Here is a tiny trained network, its code and every weight. The questions are about switching its units off for an input and a class, where a switched-off unit gives its printed mean instead of its output.

import numpy as np


def w(rows, s, z=0):
    codes = np.array(rows[::2]) - 128.0
    scale = np.full(codes.shape[1], s)
    scale[-1] = z or s
    return codes * scale


def f(y):
    return y / 2 * (1 + np.tanh(0.7978845608 * (y + 0.044715 * y**3)))


def log_softmax(a):
    a = a - a.max(-1, keepdims=True)
    return a - np.log(np.exp(a).sum(-1, keepdims=True))


def net(x, mask):
    res = np.array(x, float).reshape(1, 4) / 4 @ E
    y = f(res @ A[0][:, :-1].T + A[0][:, -1])
    res = res + np.where(mask, y, B[0][:, -1]) @ B[0][:, :-1]
    return log_softmax(res[-1] @ U[:, :-1].T + U[:, -1])


A, B = {}, {}
E = w([
[79,201,190,157,1,199],'x0',
[45,28,31,178,106,204],'x1',
[83,65,222,9,171,204],'x2',
[247,81,87,67,34,154],'x3',
],0.006)
A[0] = w([
[81,182,173,149,41,171,110],'N1',
[88,54,73,143,106,179,106],'N2',
[117,88,169,51,149,182,105],'N3',
[90,64,80,154,111,175,85],'N4',
[184,197,178,77,128,90,111],'N5',
[153,174,73,207,105,79,98],'N6',
[92,94,190,53,162,178,108],'N7',
[189,191,191,96,146,93,118],'N8',
[76,101,191,64,175,173,102],'N9',
[97,187,169,145,49,180,111],'N10',
[255,73,71,70,40,162,91],'N11',
[147,178,72,202,116,87,113],'N12',
[96,51,58,138,95,180,101],'N13',
[196,188,187,81,129,90,113],'N14',
[157,75,83,104,214,68,98],'N15',
[177,191,176,75,129,81,116],'N16',
[16,181,141,209,223,108,87],'N17',
[158,70,90,112,223,78,97],'N18',
[93,90,186,60,154,166,107],'N19',
[216,95,85,106,64,130,107],'N20',
[98,178,174,151,45,176,115],'N21',
[135,172,81,218,120,81,107],'N22',
[132,146,112,152,128,110,254],'N23',
[79,73,67,139,112,177,104],'N24',
],0.0079,0.0076)
B[0] = w([
[177,185,74,96,178,140,191],'N1',
[82,136,110,171,151,91,185],'N2',
[143,103,134,117,71,67,173],'N3',
[71,163,102,179,154,47,165],'N4',
[68,123,97,187,154,104,179],'N5',
[158,80,123,84,37,19,182],'N6',
[157,72,100,108,40,25,184],'N7',
[59,93,79,195,142,103,185],'N8',
[151,104,132,106,76,65,182],'N9',
[179,200,62,89,187,143,186],'N10',
[94,237,244,121,171,120,219],'N11',
[152,72,134,99,53,58,185],'N12',
[75,149,116,172,143,96,190],'N13',
[60,123,102,190,148,111,184],'N14',
[171,183,90,93,159,137,194],'N15',
[67,116,95,189,144,111,180],'N16',
[116,249,254,93,144,119,215],'N17',
[188,233,65,77,185,141,194],'N18',
[153,97,110,115,59,51,175],'N19',
[124,175,204,106,121,120,181],'N20',
[181,189,68,92,182,148,188],'N21',
[148,99,144,105,71,71,186],'N22',
[153,19,140,134,113,200,253],'N23',
[78,141,108,173,147,92,178],'N24',
],0.0094,0.0067)
U = w([
[153,90,101,102,28,91,113],'0',
[43,119,68,227,157,123,134],'1',
[189,156,34,70,195,153,122],'2',
[105,160,251,110,142,130,118],'3',
[150,36,139,141,112,235,254],'4',
[120,97,113,129,126,175,37],'5',
],0.015,0.0094)

Each question gives the input, the list of numbers given to net, and the class t.
The units are the neurons (one row each of A and B). Each row of codes is followed by its name. A weight is (code - 128) times the scale printed after its matrix; where a second scale follows, it is the last column's (A, B and U).
mask holds one flag per neuron, in row order. A switched-off neuron (its flag False) gives its mean, the last column of its row in B, instead of its output. The means were averaged over made-up inputs and are rounded, as every weight is.
A unit's drop is (log p(t) with every unit on - log p(t) with that unit switched off) / (log p(t) with every unit on - log p(t) with every unit switched off).
The circuit of an input: a set's keep is (log p(t) with only the set's units on - log p(t) with every unit switched off) / (log p(t) with every unit on - log p(t) with every unit switched off). Starting from the 12 units with the biggest drops (on a tie, the unit counted first), units are removed one at a time, each time the one whose removal leaves the highest keep (on an exact tie, the one counted first), for as long as the keep stays at least 0.8.
circuit, biggest first: the units of the circuit, biggest drop first
k most important neurons: the k neurons with the biggest drops, biggest first
drop of u: that unit's drop, to one decimal
input [-6,5,-4,1], class 2: circuit, biggest first => (N18)
input [-7,1,-7,8], class 3: 2 most important neurons => (N11 N20)
input [-4,7,-6,7], class 1: 2 most important neurons => (N13 N17)
input [5,-4,4,5], class 2: 4 most important neurons => (N10 N21 N17 N1)
input [-7,-1,5,-7], class 2: 3 most important neurons => (N18 N15 N11)
input [-7,2,8,7], class 0: 3 most important neurons => (N7 N3 N19)
input [8,-1,-6,2], class 2: 2 most important neurons => (N10 N21)
input [0,6,6,2], class 0: 4 most important neurons => (N7 N19 N3 N9)
input [5,1,-3,-6], class 3: 3 most important neurons => (N17 N18 N15)
input [3,-7,-7,-5], class 0: 3 most important neurons => (N6 N12 N22)
input [-7,0,8,7], class 0: 2 most important neurons => (N7 N3)
input [-2,-5,-3,6], class 3: 2 most important neurons => (N11 N20)
input [-2,2,-6,-7], class 3: 2 most important neurons => (N17 N7)
input [-3,2,-2,4], class 3: most important neuron => (N11)
input [6,-3,-5,4], class 2: 2 most important neurons => (N10 N21)
input [-8,6,-8,4], class 0: 2 most important neurons => (N6 N12)
input [-8,0,8,-8], class 0: drop of N19 => 0.4
input [-6,-7,-5,-4], class 1: drop of N15 => 0.0
input [-4,-8,-6,-1], class 1: drop of N14 => 0.1
input [5,6,7,-6], class 0: drop of N19 => 0.2
input [3,-2,-7,-8], class 3: circuit, biggest first => (N17)
